Each row has a hidden value. The values are split into ranges, and the group after each row names the range that its value falls in. Each part has its own value, ranges and names.
[-215 -451  294 -159   69    2  174  523    9    7    6 -358 -107  -70
  -45   36  116 -196    2   -2  154 -250   96  290  -82  -68  231  189
  -68 -254  351  338  -10 -167 -178 -102  204  129  -41 -272   12 -107
 -306  294] | sc
[-145 -103 -208  297 -102  179 -134  420  -46 -270  165  282   58   65
   49 -169   -4  170  241  277   23   82   34  -37  284   13 -218  -32
   80  166    1  112   54   73 -236  146  290  494  -95   33   25  -94
  121  313] | Rd
[  27  118 -226  120   10 -165   92  233  106 -259  233   39  246  150
  -73 -239 -158   26 -364  497  213  -81   99  -19   40 -110  -92   -8
 -251  237    7  202   48  -68 -226 -174 -143  142  -21  -64  -52  160
  265  140] | hp
[-189    9 -183   32 -188  144 -114   75 -131 -154  -21  254  120  111
  111  158   19  152  -16  274  104  282  -92  -10  122   74 -191   70
  256  218  -26 -106   66   22 -142  117  232  415    7  299  135   87
  216   57] | Rd
[-183 -239  176 -159  155  -51  129  169 -110  146  -10 -362 -126   45
   21  -47   96  -43  -79 -126  174  -84   53   53 -252  -75  292  223
 -111 -279   62    6 -135 -190   -7 -113 -135 -150 -119 -172   88   38
 -131   29] | hq
[-120  -60 -152   16 -141    8  -42  153  183 -188  197  -21  210  517
 -155    4 -210  496 -639  282  439  136  171 -286  -32  435 -245  -12
    6  378   75 -303 -327  418 -295  -27 -373   34   -2  229 -324  -85
 -245 -152] | sc
[ -45   61 -248  208  135  -63   55  562   87 -191  331  -29   40  313
  -16 -395  -78  190 -323  507  354  -68  224 -106  133   23 -138  -63
 -322  214   23  173  -92   65 -323 -202 -200  175 -191 -182 -259   24
    8  191] | hq
[ -37   74 -179   -7   38  -94   34  376   46 -148  211  -27  118  206
   -4 -232 -126   67 -358  471  275   11   99   18   55  -58  -80    9
 -152  176   10  163   -9  -31 -200 -198 -114  174  -75  -92 -106  167
  144  131] | cq
[  34  274 -407  185   24   97 -153  452   61 -282  328  315  191  300
   87 -313 -202  245 -203  570   94  155  203  -96  391  -30 -297 -181
  -20  365 -151   44   72  120 -233  -81  -38  342  -90    0  -84  104
  245  131] | Rd
[-108 -115    6 -219   14   28  -26  130   23   12  158 -116  -33  203
   59   43 -188   97 -181  131  204  144  202   37  165  136  -16  -25
  161  174   73  -58 -124   84  -52 -137  -41  -28  -63   13  -66   -2
 -153   64] | hq
[ -23  -25 -130  377  143   -9  130 -369   40 -186  187   80   68  -21
   23   54  -10   24  220  -25  -52  -97  238 -165  198  -60   16  -75
 -156  183   -7  -84   32 -131 -109   32  -41 -128  -94   80  200 -176
  187  150] | Rd
[  63   37 -117   80  180  132  -32 -198  242 -166  256   14  210   53
  -57  115 -146  167 -145   70  -60  -27  289  -47  267  -92  -42 -127
   64  197    1 -158   14  -22 -140  -65 -115   21  -11   38  110  -83
  201   34] | Rd
[-154   79 -218  221 -121  -26   -6  119 -246 -143   23  255   56  188
  152 -154  -10   89  109  187   64  166   -3 -173   22   58  -80   62
  -60  128 -164  -70   19   -8  -56  106   14   79  -66  155  143   64
  123   37] | pp
[ 151   12  -12  -35  349  193  -17 -243  390 -121  322 -127  217  -36
  -91  195 -176   96 -163  -46 -185 -144  438   74  367 -218   64 -197
  102  112   64 -130   57  -98 -116 -153 -134  -72    7  -99  151 -139
  174   49] | Rd
[-153 -232   60    4   25   -5   33  180  -60  -22   57 -148  -23   11
  -20 -109    7   24   50  -35   88  -56   24   17 -106  -58  134  140
  -42 -136   34   48  -92  -95  -59   -3   -4   42  -86 -109   84  -11
  -20  136] | cq
[-114  -76   -9   62  -24 -301  257  -98 -128  -68  -15 -150   77    5
  -24  -88   18 -164 -137  142  216 -116  -63  -24 -302 -110  177  214
 -308  -33   27  133  -12 -263  -50 -105 -136 -143  -34  -12  148  163
  186   72] | cq
[ -69    5  124 -155  106 -261  228 -412 -303  185  -87 -187  -76  -21
  185   -1  -68 -297  155 -299  -96   -3  110  -26 -232 -167  425  166
 -148 -211 -171 -107    5 -355  321  -99 -229 -659  -31  -35  424  158
   46 -119] | pp
[-309 -337  174 -255 -154  109   83 -130   46  -18 -180 -215  104   61
  -87  620  184  117 -405   83  368  114 -129  124 -206  221  -15  265
  288   86  365 -172  -89  -13 -266   24  162  325   97  350   29  -18
  -83  -57] | sc
[-120 -175   52    6  156  -75  144  218  -16    5  139 -239  -93   80
   16 -119   10  -40  -52   71  202 -123  176   29  -18  -35  147   73
 -189  -48  113  124  -88 -124 -114 -155  -83  -86 -141 -183  -14  -38
 -110  167] | hq
[ -38 -131    2  205  219  117   30  118  -13  -82  179   -5  -54 -100
   79 -123   13  -70  400 -130 -211 -150  266   33  245 -212  147  -52
  -75 -117  -17   88   81 -184  -35   20  110  -29 -124 -204  236 -170
   37  253] | pp
[ -95 -434  364 -412  169  171  -11  112  108  131   87 -367 -118 -181
    5  225 -107 -164  170 -309 -134  -98  261  351  195 -130  286   30
  322 -222  243   97  -20 -145   69 -110  217  -65   -6 -245  178 -150
 -252  222] | cq
[ -84 -113  -18 -125  -72   56   -8 -340  166 -125   66  -53  228   75
 -104  366 -120  171 -330  102  162  110   56   -7   37  106  -78   38
  235  260  130 -217  -74   41 -148  -23  -36  110   79  272   62   -5
  136  -46] | cq
[ -72 -159   67   65  206 -147  282 -272   72  -32  126 -278  -24  -23
  -27  150   34 -123  -92   28  205 -181  211   13   -8  -53  169   49
 -223   79  198   59  -40 -231 -129 -190 -109 -218  -93  -43   77  -81
   26  138] | hq
[-146 -342  269 -286   75  -23  157 -233    1  101   15 -312 -118 -108
   52  357  -54 -208   82 -180   73  -27  195  214   87   17  226   68
  178   -1  262   34  -34 -176   39 -130  143 -206   -7   -8  163 -103
 -179  152] | hq
[-252 -100  -40  -64 -348 -323  176  327 -391  -98 -162   64   22   29
  117 -166   10 -292   -9  400  286   92 -293  127 -282  -30   49  306
 -136   17   38  367   98 -218  -24  -26  226  182   16   68  139  323
  147  198] | hp
[-123  -34 -140 -186 -323  113 -125 -170   98 -235   36  224  292  146
  -10  436 -212  184 -332  386  194  343  -29   66  243  231 -321  -20
  474  516  143 -147   37  175 -188   43  234  419  163  464   26   71
  180   19] | hp
[-203 -338  224 -320 -116  -81  186  590   42  -76  -25 -267   34   49
  -49  141    5 -219 -331  311  300 -131   48  366  -61   41   79  179
   14  -19  422  401   48  -79 -244 -172  239  249   88 -118  -83   43
 -281  243] | sc
[ -58  164 -307   64   22 -104   41  594   55 -206  279   38  109  382
   21 -310 -118  169 -529  726  463   63  138  -45  127   70 -230  -42
 -232  346   39  192  -39   85 -340 -252 -153  289 -126  -56 -292  176
   80  138] | hq
[-244 -170   56 -136 -219 -279  219  255 -312  -35 -147  -76  -34  -50
  108  -39   61 -343   -6  308  270   20 -215  213 -239  -80  128  294
 -109  -42  132  378  106 -291  -34  -90  248  146    0    7  153  263
  103  230] | cq
[ -30 -256  174 -207  233  135   70   99  362  -43  210 -366  102   79
 -162  255  -75  110 -402    0  142 -180  347  145  132   13   88  -33
   75   36  313  -35 -106   15 -239 -194 -116    6   10 -126  -86 -177
 -208   63] | sc
[-139 -333  255 -315  -73   28   19   20  -58   36  -53 -168    4 -161
   18  195  -96 -204  159 -182 -105  -13   34  268    4 -103  221  140
  267 -160  141  102   42 -162   97    3  238   -8   79  -53  270    3
  -69  154] | hp
[  -6  -23 -155  415  138  -29  113 -345   55 -201  231   83   76   15
   -3  -33  -55   73  213  -29  -42 -105  259 -222  192  -37    2  -95
 -197  196  -40  -99  -12  -82 -109   32 -110 -171 -110   55  157 -190
  168  146] | Rd
[-131  -75  -43   68   13 -218  172  181 -144  -49   42 -132    4   64
   11 -222   23  -87  -98  192  236  -84  -34  -20 -221 -100  136  183
 -286  -64   -4  169  -38 -198  -77 -109 -108  -32  -99 -101   64  145
  114  124] | cq
[-101 -204   94 -154    2   28   66 -208  116  -67   24 -161  135  -52
  -80  318  -37   -4 -185   27  106  -11   46  114   -9  -28   64   97
  155   71  190  -47   -9 -112 -111  -56   59   89   57  111  134   -7
   98   59] | cq
[-168  -97   55 -136 -118 -164  115  113 -294   17 -115  -36  -19  -51
  137  -52    3 -262  116   68   36   48 -106  138 -166 -144  198  221
  -25 -135  -26  171   96 -270   96  -23  139  -28    0  -13  282  213
  112  105] | Rd
[ -91  -71 -133   29  -52   41  -88  199   39 -131  210   45   70  226
  -17 -135 -191  235 -139  208  179  120  131 -103  145  132 -132  -38
   67  216  -20  -64 -138  159 -131  -28  -74  118  -75   35  -95  -22
  -21   99] | cq
[ -90   89 -274  142 -199 -106  -26  221  -66 -242  131  202  204  248
   -7 -227 -158  174 -247  449  243  141  -45 -144   -5   82 -197   45
  -81  284  -93   32  -34   88 -170   -2  -79  225  -21  138  -47  161
  207   66] | hp

New part:
[  72  256  202   57  -53  127   37  140   21  178  218   55   86   27
   16   78    3  204   20 -142  -20  117   75  179    6   -4  -46   -9
  110  -72 -129   65  -19   70  -18   73  -51  109  -51  135  -20   33
  -19   -9] | [45]
[  82  130  107   53   34  116  -67   66   22   92  182   45   89  -32
  -98   35    0  116  -64 -121  -21   71   64   89  -44  -27  -22   55
   82   30  -73  142    6   10  -34   71   -6  110  -25   94  -52   98
  -58  -48] | [38]
[-131  135  537   33  -40   67    9  -15   -7  111  -64  129  -56 -209
  185  129   54   71    8   87    3  -16  181   83   -7 -111 -157  -48
   77  141   35   85 -120 -111 -124 -173 -132  -91  -82 -191   20   16
   98  -69] | [32]
[  60    6 -321 -196   25   56   56  167   86  -43  -57 -104 -132   -4
   84  -77  120   70  253 -152  -60  -20 -150  -10   26  205  -55 -122
 -152 -193 -210 -303  108  209  -20   40  114   -2  225   36  161 -178
 -105  -55] | [38]
[-206  -37  284   88    0 -160 -203 -214 -160   40 -111   91  143  -49
  108   66    8  -84 -199   35  -40 -140   63  121  162  -19  161  165
 -264   22  208  -35  -85  -69   63   76  -75  -83 -172 -152 -126    4
  149   43] | [41]
[  64   86   69  -46   14  156  -92  101   87   55   18   90  -66 -124
  -47   -1   19   62   -8  -91   -9   45   58    0  -70   38 -114    9
   75   73 -129  129   36   79  -90    0   -9   37   71   -4   -2  102
  -71 -183] | [45]
[  25  148   95   44  -48   84   71   87  122  102   13  108   23  -69
 -103  -24  -12   53  -74  -34  -10   79  139   51  -24   37  -39  -46
   47  -24  -35  143   67   32  -25   84   -4   40   37   51    9   47
   12 -105] | [32]
[  34   -1  -58   39   75  107   38   16   -5   53   45  -21   75   53
 -116  -72   90    3   18  203  -69   34  132  -93 -182  -46   25   81
   45  121  -38  210   45 -265  -22  -48  102    2  137   43   26   35
   16   40] | [38]
[ 121  136 -287 -177  -34  168   23  262   -1  110   91  -92  -67  190
  158  -41  131  182  317 -114  -89   67 -131   37  -24  203  -27   -5
  -51 -187 -359 -208   74  197    8   46   82   44  221  152  101 -115
  -95  -19] | [45]
[  60   60   52  -78  168  110   52   13  -45   84   16   42   19   30
  -96  -60  183   83  111  123  -15  -41   94 -101  -96  -10   12   60
   44  136  -94  118   53 -229  -84 -121  111  -45  112    5  -22  -49
 -109  -50] | [32]
[  35   46  -16  100  -34   87 -113    5   85   57   64   64   67  -26
  -74    0  -96  -16 -139  -54  -48   45   82   62 -100   49   -9   83
   31  -12   -6  190  -33   34  -12   87  -27   47  -36   81  -41  109
   85  -24] | [35]
[ -19   43   48    3  -10   -9   15   23  100   -3  -65   70   -8 -152
  -80  -34    2   -6  -81  -96    0    2   61   48   57   63  -25  -75
  -80  -55   30   -9   82   84  -11   91   18   17   33  -25   37   -6
  -12 -105] | [38]
[  38  -61 -229   94  111  -59    0 -122  152  -39   11   32  130  -43
 -293 -104  -77  -93 -216 -132  -18  -76   50   14  -14   86  128   15
 -119 -135  149   76   62    1    1  184   82   44  -50  113  -50  -41
    8   30] | [42]
[  98    7 -388 -141   -4  141 -160  155   51   13   74 -115  -76  108
  157   -6   21   81  199 -228 -112   -5 -205   48  -58  215  -33   54
 -104 -187 -274 -207  -21  286  -23   85   32   42  129  119   53  -62
  -39  -11] | [41]
[-246   -1  453  112 -143  -25 -157 -121  -43   41 -134   69  -37 -193
  368  174  -63  -66  -65  101  -60  -66  113  149   -4  -69 -118   30
  -70   58  139   -6 -247  -42  -53 -135 -208 -139 -171 -244   34   20
  304   62] | [41]
[   7   49   -5  -57   38   55   59   36  -51   62    3  -31   -7   65
  113  -22  124   69  186   80  -47  -32   20    3  -51   67  -12    2
  -37  -46 -101  -81  -13 -100  -23 -108   59  -61   79   16   77 -140
   19   73] | [38]
[  -4  -36  -58   45   28   10 -100  -41   62   -6  -59   77   57  -79
 -167  -72  -23  -81 -173   -1  -30   -8   86  -24  -34   49   53   73
  -81   39   55  155   76  -18   11  111   45   17   43    0  -39   91
   17  -92] | [35]
[  56   83   -8  -77  133   61  185   40   15   64   -4   13    8   28
  -87  -81  174   91  157   86   -8  -33   78  -64  -52   41    5  -54
    8    3  -76   -1   78 -176  -62  -93  131  -48  122   40   52 -156
  -85    1] | [32]
[  15   90   88  -33  -29   99  -21  106  114   32  -12   61  -73 -164
   -3   12   10   57   -2 -113  -11   48   49   45  -12   37 -122  -73
   21    0  -82   28   39  119  -69   30  -22   34   63  -29   53   46
  -35 -149] | [45]
[   4    2  -94  127  -11   33 -170  -71   35   83  109   24  140   71
  -25   14 -114  -27 -163 -110  -71  -33   36  109  -50   55   98  151
  -67 -121   35   96  -78   52   12  144  -55   53 -119  109  -89   52
  112   86] | [42]
[  35  102  -34   90    5  -52    0  -55  -17  106   63   93  183  125
 -119  -54  -32   19 -120  -73  -13  -17   64  117   68  137  169   91
 -103 -169   45   41   36   11   88  159   44   25  -95  163  -91  -57
   49   63] | [35]
[  73   99    9   -5   91  101  105   49  -39  105  112  -15   78  102
  -52  -40  130  110  126  102  -38   21   86  -18 -103   -1   21   34
   59   21  -99   79   25 -202  -29  -73   96    4   81   98   24  -75
  -37   71] | [45]
[ -31   29   41   36   33  -81  -41  -61   -7   24  -36   81  111  -44
 -126  -45   16  -21 -149  -77   -5  -43   53   68  118   65  118   40
 -162  -62   88   -2   82   19   55  153   43   18  -30   11  -58  -11
  -11  -45] | [35]
[ -36 -153 -234  -72   81   79  -83   42  117 -136  -58 -158  -95 -161
    8  -12   60  -56   60  -16 -116  -27  -70  -88 -132  -28  -93  -38
 -105   76  -41  -62    6    6  -91   11   64    8  198 -104  121   16
  -10  -37] | [41]
[  49   49  -66 -105   66  121   67  120   29   26   24  -62  -62  -17
   37  -27  142   99  198   13  -52   12   -4  -39  -80   30  -79  -54
    5   10 -161  -61   44  -42  -71  -73   82   -3  173    6  105  -80
  -77  -27] | [45]
[  25   34   12  -36   91   51   56  -16  -43   74  -46   59   33   54
  -60  -87  131   17   71  159  -16  -42  110  -77  -71   52   44   58
  -17   53  -42   93   56 -203  -23  -91  101  -73   92   14    5  -72
  -17   -6] | [45]
[  -2   25   14  -83   83   79   61   22  -22   62  -87   33  -31   15
   -1  -70  160   26  126  167  -34  -43   88 -100  -80   37   -4   25
  -22   83  -81   51   52 -177  -55 -114   90  -88  146  -43   38  -74
  -26  -43] | [32]
[-192   34  462  104  -58  -85  -66 -165 -116   88 -152  162   60 -110
  152   58   20  -64 -120  182    3  -87  198   84   64  -37   23   72
  -91   77  177   79  -97 -183    9 -106  -97 -142 -147 -180  -36  -11
  196   24] | [38]
[  59  121   -7  107  -20   26   37   18   92   79  114   59  122   16
 -120  -14  -71   48 -105 -119  -19   51   77  123  -10   76   38   -1
    9 -137   13   84   12   48   23  133    9   71  -68  155  -25   -6
   48   34] | [35]
[  78   53  -40  -56  132   57   33  -34 -113  118   -5   75   74  173
  -69 -114  157   45  115  161   -7  -71   87  -81  -71  112  107  132
  -14   21  -90   91   55 -230   -2 -112  133  -84   70   88  -45 -113
  -47   31] | [45]
[ -40   24   -3   74  -30  -29 -139  -82   18   71   49   37   86   23
   93   46  -92   -3  -97 -187  -43  -86  -14  170   62  103   71   74
 -133 -208   45  -85 -101  146    8  113  -86    6 -167   53  -57  -54
  112   82] | [42]
[  30   10 -111   28   38   48  -53   32  115  -23   87  -49   38  -82
  -77   14  -32   27  -58 -173  -63   16  -27   69  -34   20  -18  -17
  -48  -62  -12   -9   -4   96  -37  128   18   82   17   58   14   18
   -9   -8] | [41]
[  18    9 -137 -129  -20   83 -119  104   25   27 -109   47  -90  -23
   41  -70   69    3   63  -52  -42   -7  -30  -35    9  162  -19   42
 -115  -27 -162  -45  101  151   -5   55   44  -17  166  -24   31   20
  -56 -170] | [45]
[  -4  -52 -160  -69  121  -13   58  -29   20  -51  -27  -99   -6   -4
   28  -38  107   11  144  -12  -60  -98  -56  -17  -29   71   14  -44
 -130  -85  -16 -174   -9  -63  -42  -46  103  -56   76    0   83 -194
   -6   94] | [41]
[  35   78   27 -110   48  105  -85   86   12   75  -38   89  -42  -46
  -41  -34   99   69   23  -65  -17   -4   25  -25   15   71  -15   51
  -38   59 -139   45   90   68  -52   39   34    7  112  -22  -38   49
 -116 -198] | [32]
[-195    0  530   36   53 -157 -129 -234 -142   16 -174  178   38 -226
  110   78   59  -51 -142   25   51 -179  120  101  185  -41   31   48
 -167   90  227  -42  -85 -116  -27  -98  -85 -142 -206 -249  -82  -51
   75  -47] | [35]
[ -13   13  -24  -16   87    3  175    8   41    9  -60   -9   31  -36
 -125  -93  133    4   45  136  -27  -15  110  -70  -41   -3   28  -67
  -57   21   25   27  108 -196  -18  -20  128  -34  142  -12   81 -100
  -24    9] | [45]
[  70   53  -31  -38  122  109   69   31  -41   84   46    6   49   86
  -85  -75  151   69  112  149  -37   -5   94  -86 -126   10   28   65
   41   83  -99  121   53 -230  -41  -92  120  -25  127   60    9  -51
  -59   15] | [45]

Next part:
[ 148 -147  -76  168  152   69   89  440 -418 -310  -37 -394  -58  198
  -85  217 -241  171 -281  -23 -634  -50  -10  -51 -175  460 -241   50
  318 -175   37    8  274 -113  127  175  406  424 -204 -476 -184  -44
  389 -335] | pc
[-230 -246 -187   23   54   72 -219 -175   49  419 -192  -82   20 -313
   49  113   76 -333  124  -21  540 -251   73  271  244 -294  354 -433
 -192  491 -156 -285 -332  145 -374 -140 -436 -366  -74  758  204  393
 -316 -299] | Lm
[ -70 -280 -306  -25  161  216  -64  366   70 -434 -265 -222  312 -162
   18   57 -136  216 -332  137 -515   21  286 -171  237  145  -56 -213
   90   59  -16  -28   10  -61 -400   94   34  244 -353 -113 -425  181
  -28 -157] | pc
[  34   95   40    6  -27  -76  106 -202  190  -62 -130  -46  -14  -59
  211 -226  -35 -188  110 -238  493   34  -13  158 -276 -257  261 -160
  -33  372  -69  -16 -108   63   37  -80 -129  -24  459   61   12  168
 -115   34] | bt
[-253  -94 -104   43  -69  115 -125 -141  188  235 -154  -61  -19 -298
  155 -108   89 -258  150 -189  484  -92   94   97   31 -429  328 -344
 -260  554 -151  -88 -280  131 -297  -58 -318 -326   75  618  163  428
 -393 -130] | mf
[ 295 -160   32  -50  -46  -91   78  289  -32 -320 -112 -412   57  367
   33 -123 -308  272 -260 -256 -345    2  -64  -94 -371  368  -78   90
  290  -34  117  167  -13 -209  153  175  332  375   96 -516 -165    5
  395    8] | mf
[   9  -68 -133 -316  130 -223 -119 -117  -80 -114  -42   31  373 -245
 -175   32   64  160 -495  411 -334 -200  127 -155  442  174 -247  -56
  129 -150  -77  -29    3 -344 -115  287  100  273 -455 -622 -313  163
   10 -104] | pc
[-243 -225 -188   36   38   56 -233 -184   55  422 -203 -100   21 -310
   34   85   80 -334  123  -25  527 -245   65  257  230 -307  336 -417
 -214  494 -148 -274 -338  145 -368 -120 -426 -372  -81  753  210  408
 -333 -290] | Lm
[-219 -498 -279  122 -140  343  172  602   90 -569 -154   57  203 -226
  148    4 -211  156 -131  218 -480   63  383  -88   47  169   46   -9
  204 -127 -255  110  188  -97 -536 -161  146  254  -95 -380 -349  121
  161   22] | bt
[-320 -199 -278  186   52  -64 -280 -231    7  416 -273 -106  114 -375
 -157   92  134 -386  103  213  387 -208  117  316  317 -219  236 -317
 -221  287 -152 -362 -270  167 -414 -215 -430 -371 -115  605  133  327
 -320 -309] | Lm
[ -15 -304   32 -192 -165   26  -25  197 -310   81   82 -186 -224   27
  154   69 -293  -21 -119 -158   10 -530 -257  -37  -88   87  -58  -62
  132  338 -222  120  -35 -272   -9  446  263  166 -333 -173  239  420
   95 -230] | Cp
[ 253 -328   66  -46 -228 -103   59  263   94 -100  -87 -333   47  395
   47 -169 -277  230 -131 -317 -119    6  -28    5 -416  335  107  113
  272  -54   70  190 -176 -218   55  -25  221  180  262 -358    3   15
  455  124] | Ms
[ -20 -457 -236  114   77  205    4  557 -281 -278 -123 -280   78   22
  -57  272 -259  165 -266  143 -606 -135  144  -23   82  427 -112  -56
  284 -147  -76  -43  146 -115 -262   43  232  299 -362 -261 -211   69
  309 -308] | Lm
[  80 -354    1 -215  -51 -112  -80   58 -353  226    7 -233 -176   85
   71  174 -325 -114 -108  -64  199 -627 -326  173  -10  186   10 -123
  196  308 -170  -64 -123 -235    9  333  129  138 -277  -83  266  342
  177 -306] | Lm
[ 123 -176   91 -306    0  251  197  380 -205 -333  192  -41 -116   19
  321   81 -223  260 -295 -234 -294 -199  -20 -279 -111  119  -89 -104
  262  206 -143  270  165 -299   67  437  389  406 -251 -443  -92  238
  177 -138] | mf
[-362 -170 -180  129 -114   74 -200 -141  144  325 -200  -67    4 -368
   48  -85  108 -325  172  -49  442 -154  113  148  123 -401  300 -307
 -299  487 -197 -147 -292  143 -404 -104 -356 -395  -24  652  200  460
 -418 -168] | mf
[-118 -343 -155  283 -108  219  181  604 -265 -418  -27 -137  -45  -16
   -1  113 -225  119 -133  120 -631   12  178  -59 -169  347 -138  139
  272 -244 -180  105  333 -101 -184  -34  377  327 -114 -531 -185   12
  338 -167] | Ms
[ 210 -308   82 -376  127  259  142  353 -372 -127  209  -92 -182   79
  315  316 -289  184 -288 -226 -136 -398 -125 -106   -2  217  -22 -234
  345  267 -140  109  101 -286   80  423  303  377 -351 -227   27  237
  269 -330] | Lm
[-345 -168 -263  186    2  -54 -300 -226   38  421 -273 -138   90 -369
 -142   28  137 -376  113  142  378 -202  100  255  273 -274  225 -301
 -273  348 -147 -306 -295  161 -407 -153 -408 -395 -130  632  162  383
 -374 -282] | pc
[ -38   86  -15 -125   43 -131  -93 -313  265  194    9  165  374 -270
 -148 -114  437   89 -238  109   38  281  401  -93  261 -137  123 -141
  -80 -142   23  -13 -198 -117 -105 -198 -209 -175   86  -85 -170   38
 -102   63] | mf
[ 153   76  -24 -232  102 -475 -258 -607  343  405 -176  -39  503  -76
 -288 -172  350   18 -260  125  328  135  206  120  278  -31  179 -160
  -59  -99  167 -179 -468 -136  -17 -215 -372 -216  187  -10 -117    6
  -39   94] | Lm
[  62  -29 -111 -293   71 -262  -81  -70   10 -269  -95  -52  389 -141
 -147 -107  -17  227 -504  331 -407 -128  100 -213  282  204 -277   23
  142 -150  -26   57   10 -356  -67  321  180  356 -351 -763 -374  143
   45    6] | Cp
[ -18  -14 -269  -53  317  127  -51  125  139 -450 -283 -175  382 -231
    7    7    5  165 -357  144 -390  153  312 -167  274   16  -56 -281
   19   96   60  -95   21    8 -272   80  -64  233 -234  -97 -525  122
 -165 -153] | pc
[  22   92  -23 -138  -66 -423 -166 -537  458  257 -165   80  484 -167
 -222 -334  366   10 -176  136  294  241  291   52  166 -139  189  -56
 -114 -122   76  -57 -390 -126  -97 -279 -318 -227  313 -146 -146   31
 -100  245] | Ms
[ 238 -337   79  -27 -248  -96   48  246   84  -24  -71 -324   21  390
   37 -154 -245  206 -101 -334  -77    3  -26   27 -421  316  137  108
  255  -49   63  182 -198 -208   56  -54  196  125  273 -293   56   21
  456  114] | Ms
[ -80  118 -258   41  281   77  -36   42  184 -465 -286 -143  374 -288
  -22  -94   87  114 -308  154 -369  248  341 -189  213  -81  -77 -231
  -63   87   57  -76   59   54 -238   51  -68  189 -137 -130 -530  111
 -252 -106] | Cp
[ -85 -317   16  -89 -286  -79   17  118 -211   78   26 -103 -205   -9
  129  -46 -296 -132    4  -63  168 -496 -243   88 -171   51   14   34
  118  271 -279   98  -43 -234  -63  266  203  110 -109 -255  259  378
  107 -111] | Ms
[  96 -222 -112  188  123  109   76  487 -431 -288  -39 -368  -56  160
  -96  251 -242  161 -266   23 -656  -76   19  -41 -128  469 -231   50
  317 -190   -1   -2  274 -111   49  143  392  394 -253 -441 -167  -26
  390 -354] | pc
[-477 -137 -280  341 -151  -51 -106 -169  151  159 -259  114  137 -510
 -110 -123  175 -408  205  330  317  -14  259  265  171 -314  222 -116
 -243  127 -281 -218  -95  170 -492 -368 -341 -332  131  261   28  268
 -336  -76] | bt
[  68 -248   84 -274  -46  236  109  364 -313 -141  191 -120 -229   33
  292  142 -269  152 -220 -267 -184 -376 -141 -199 -103  101  -76 -127
  214  319 -181  215  101 -286   51  493  358  309 -351 -250   91  347
  145 -247] | Cp
[-165 -225 -286   23   50  253   74  356  227 -592 -243  -22  330 -286
  121  -93  -83  182 -240  172 -430  169  398 -194  150    8   11 -149
   58   30 -106   58   87  -34 -457  -34   24  238 -130 -253 -492  156
  -89   14] | Ms
[-254  -31 -289  232  179 -158 -239 -291  -25  269 -295 -110  203 -373
 -253   88  194 -341   -1  329  214  -74  169  287  336 -139  109 -262
 -176  116  -75 -397 -147  174 -302 -224 -370 -240  -80  351  -48  180
 -282 -314] | Lm
[ 216 -193   26   18  -84   27  266  387  -51 -493  -41 -182   10  244
  147  -85 -318  216 -173 -148 -323   59   24  -41 -407  337  -37  136
  367 -123  -31  191  185 -189   91   34  373  442  239 -684 -214  -62
  444   54] | bt
[ 342 -134   -9  -19  221   -7  120  340 -329 -332  -51 -406  -11  322
    2  190 -311  221 -325 -125 -453  -73  -81   -7 -219  486 -160  -18
  399  -96  110   -2  173 -150  223  195  359  491  -71 -498 -216  -90
  461 -272] | Lm
[-135  -46 -117 -237   21 -134  -59  -92  -36 -124   27  174  312 -379
 -115  -30  145  111 -404  413 -304 -132  211 -206  409   35 -214  -27
   52 -133 -178   42   63 -316 -185  232  102  195 -400 -602 -269  210
  -88  -47] | mf
[ -22 -492 -267   73   94  217   -7  538 -207 -292 -161 -251  139  -14
  -35  263 -252  173 -273  171 -563 -124  188   -9  143  403  -67 -104
  275 -124  -77  -68  100 -106 -332    5  166  286 -358 -211 -252   78
  279 -280] | Lm
[ 277  -79   14   13   59  -52   93  324 -182 -361  -82 -436    9  329
   -2  -20 -292  258 -299 -207 -480   -3  -75 -117 -330  396 -179   80
  298  -62  117  125  115 -176  211  241  395  439  -13 -550 -201  -19
  378 -119] | Cp
